Each row has a name. After each piece below comes the name of the row it's from, unless a question asks for something else. Each question is about the rows just above it. Places in a row count from 1.

[-21 -24 -29  27 -19  25 -38  31  22  28 -32  28 -11 -39  26 -35 -17 -28
   8] -> lus
[ 3  0  5 -2  8 -1 -3 -2  2 -2 -5 -1  1  0 -1  0 -1  1  2] -> zoma
[ 11  39 -27  36  28  42 -52 -87  45  46 -49  48  16 -57  46 -42  76 -51
 -71] -> navin
[ 21  23  30  -1   8  -2  39 -35 -22 -28  34 -28  11  39 -26  36  20  28
 -10] -> pidu
asked: [-2  8 -1]
zoma
asked: [ 11  39 -26  36]
pidu

[-49  29  94  29  68] = lev
[-48  26  97  26  63] = lof
[  3  87  37  87 -21] = gunin
[-48  67  59  67 100] = Tomef
[-47  24 100  24  56] = Detu
[  1 100  24 100  -5] = mudok
[ -8  46  74  46 -28] = Zadi
[-48  26  74  46 -29] = Rafu
[-33  94  30  94  88] = gak
asked: [94 30 94 88]
gak
Where in the named rows is [1]?
mudok, 1
Where do [-48  26  97  26  63] appear?
lof
asked: [  1 100  24 100  -5]
mudok

